m = ((33.6, 81.5, -126.5, -57.0, 50.6), (70.6, 72.9, -166.3, -18.0, 84.7), (-53.3, -23.3, 15.6, -93.3, -78.6), (-186.7, 120.1, 15.8, -18.3, 150.8))
Report the third smallest entry.
A: -126.5
The entry just left of 120.1 is -186.7
The 2nd entry in reading order is 81.5
The entry just right of 15.8 is -18.3
The second largest entry -> 120.1
The entry just left of -18.3: 15.8
The entry just left of 50.6 is -57.0
Report the 1st entry in reading order.
A: 33.6
Report the entry just right of -57.0.
A: 50.6

[[-15  16  -8   0 -17  -7   4 -12 -17]
 [ 20  -7   6  -4  18 -16  25  22  -7]
 [-16  -9 -12 -19  29 -12   9 -11  10]
 [-20  12 -13   5 -22  21  -8 -26  14]
 [  9  -7  -4 -44  10  16  12   4   4]]
The entry in the top-right corner? -17
The bottom-right entry -> 4
The 2nd smallest entry -> -26
The entry directly above -20? -16
The maximum: 29
The entry directly above the smallest entry? 5
The 5th entry from the end, reading row by row is 10
The bottom-left entry is 9
The largest entry in the first row? 16
The entry just left of the largest entry? -19
The top-left entry? -15
The fourth-last entry, reading row by row: 16
The bottom entry of the column that holds the smallest entry -> -44
The entry just left of the smallest entry? -4
The 2nd entry on the diagonal from the top-right corner? 22
The top entry of the column that holds the smallest entry -> 0
The top entry of the column that holds the largest entry? -17
The entry directly above the largest entry is 18
The entry just right of the centre entry is -12
The largest entry in the first column? 20

grid =
[[  5  -2   4  12   1  -5  -7   5   2  -3   3  18 -11  -5   5   0]
 [  4 -11   8  -6   3 -10  13 -17  15 -12  30  -3  -8  -2  -4  -8]
 [  8  21  12  -4  -1 -10  -7   8  11   7  19   7   4 -24   9 -14]
 [  7  14  13  12  10   7 -11  24  -3  10 -15   5   9 -11  17   9]
 [ -5   4  11  14  24  25  13  -2   6  13   2  24 -20 -26  -8   5]
 [ -9  -3   0 -16  27 -13  -7  -9 -14 -17   9  -4 -14  -8 -29  25]
 [ -6 -11  -4   4   3  -3   9 -15   9  -4   3  23 -31  -8 -11   7]
 [ 11   3  25  10   3   1  -6  29   8  18  16   1  11  -4  19 -24]
 [ -7 -16  22 -10  21  16   1  -2   1  13  -6  17 -41  -8  -3 -26]
 [ -6   7  -6  19 -13  -3  11  -5   1  -2  -2  -4  21  22   3  -9]
 [ -5  29  10 -10  33  -9   6  -8   8  -4  30   8  -4 -17 -18  -4]
 [  2 -20   2 -14 -14  11 -13 -10  15  -9   1 -14  -6 -12  22   9]
 [  9  15 -15 -15  26 -12   1  13  -8  29   2  20 -24 -18 -14 -26]]
Rows and columns are numbered from 0.
Read off the bottom entry of the column that holds the smallest entry.
Answer: -24
The entry just right of the smallest entry: -8
Read off the entry at row 0, column 1.
Answer: -2
Read off the entry in the top-right corner.
Answer: 0
Read off the entry in row 1 and column 0.
Answer: 4
The maximum -> 33
The entry in the bottom-right corner: -26
The entry in the top-left corner: 5
The entry directly above the smallest entry: 11
Read off the entry in row 2 and column 0.
Answer: 8
Read off the entry in row 0 and column 2.
Answer: 4
The entry in the bottom-left corner -> 9
Read off the top entry of the column that holds the largest entry.
Answer: 1
The entry directly below the smallest entry is 21
The entry in row 2 and column 1 -> 21
The entry at row 1, column 2 -> 8
Read off the entry directly below the largest entry.
Answer: -14
